Here is a tiny trained network, its code and every weight. The questions are about switching its units off for an input and a class, where a switched-off unit gives its printed mean instead of its output.

import numpy as np


def w(rows, s, z=0):
    codes = np.array(rows[::2]) - 128.0
    scale = np.full(codes.shape[1], s)
    scale[-1] = z or s
    return codes * scale


def f(y):
    return y / 2 * (1 + np.tanh(0.7978845608 * (y + 0.044715 * y**3)))


def log_softmax(a):
    a = a - a.max(-1, keepdims=True)
    return a - np.log(np.exp(a).sum(-1, keepdims=True))


def net(x, mask):
    res = np.array(x, float).reshape(1, 7) / 4 @ E
    y = f(res @ A[0][:, :-1].T + A[0][:, -1])
    res = res + np.where(mask, y, B[0][:, -1]) @ B[0][:, :-1]
    return log_softmax(res[-1] @ U[:, :-1].T + U[:, -1])


A, B = {}, {}
E = w([
[134,130,125],'x0',
[244,143,253],'x1',
[135,130,127],'x2',
[125,127,128],'x3',
[138,132,125],'x4',
[250,6,72],'x5',
[121,127,131],'x6',
],0.0066)
A[0] = w([
[198,10,82,104],'n0',
[174,34,97,148],'n1',
[83,205,175,82],'n2',
[213,165,215,96],'n3',
[120,181,24,125],'n4',
[98,106,131,254],'n5',
[82,128,2,122],'n6',
],0.008,0.0054)
B[0] = w([
[2,192,89,254],'n0',
[71,203,92,233],'n1',
[70,181,136,196],'n2',
[51,21,186,226],'n3',
[141,86,137,182],'n4',
[214,144,136,250],'n5',
[146,49,231,236],'n6',
],0.0095,0.0043)
U = w([
[98,247,93,73],'0',
[153,16,161,44],'1',
[193,164,104,254],'2',
],0.014,0.0064)

Each question gives the input, the list of numbers given to net, and the class t.
The units are the neurons (one row each of A and B). Each row of codes is followed by its name. A weight is (code - 128) times the scale printed after its matrix; where a second scale follows, it is the last column's (A, B and U).
mask holds one flag per neuron, in row order. A switched-off neuron (its flag False) gives its mean, the last column of its row in B, instead of its output. The means were averaged over made-up inputs and are rounded, as every weight is.
A unit's drop is (log p(t) with every unit on - log p(t) with that unit switched off) / (log p(t) with every unit on - log p(t) with every unit switched off).
The circuit of an input: a set's keep is (log p(t) with only the set's units on - log p(t) with every unit switched off) / (log p(t) with every unit on - log p(t) with every unit switched off). Starting from all 7 units, units are removed one at a time, each time the one whose removal leaves the highest keep (on an exact tie, the one counted first), for as long as the keep stays at least 0.8.
units of the circuit, in order: the units of the circuit, biggest drop first
top k neurons: the k neurons with the biggest drops, biggest first
drop when u is switched off: that unit's drop, to one decimal
input [-1,8,5,-4,0,8,-6], class 0: top 3 neurons	n0, n1, n6
input [-2,-7,-5,-1,2,0,-2], class 1: units of the circuit, in order	n6
input [6,2,0,7,5,3,-2], class 0: units of the circuit, in order	n6, n0
input [-1,-6,-1,1,6,-7,-8], class 2: top 2 neurons	n0, n6
input [4,6,4,-7,-5,7,-2], class 0: top 3 neurons	n0, n1, n6
input [-6,-2,-2,5,-1,-4,-7], class 2: units of the circuit, in order	n0, n1
input [-6,-3,3,3,-2,-2,-8], class 2: top 2 neurons	n3, n0
input [4,2,4,5,-7,4,-1], class 0: units of the circuit, in order	n0, n6
input [4,-2,-1,4,4,-6,7], class 2: top 3 neurons	n0, n1, n5
input [0,-3,-5,-2,4,-2,-8], class 2: top 2 neurons	n3, n0
input [6,-3,4,-3,7,7,-7], class 0: drop when n1 is switched off	0.1
input [-5,6,-7,1,6,-5,-1], class 1: drop when n3 is switched off	1.0
input [3,-6,5,3,7,2,4], class 1: drop when n6 is switched off	1.0
input [-2,-1,8,-7,4,-4,8], class 2: units of the circuit, in order	n0
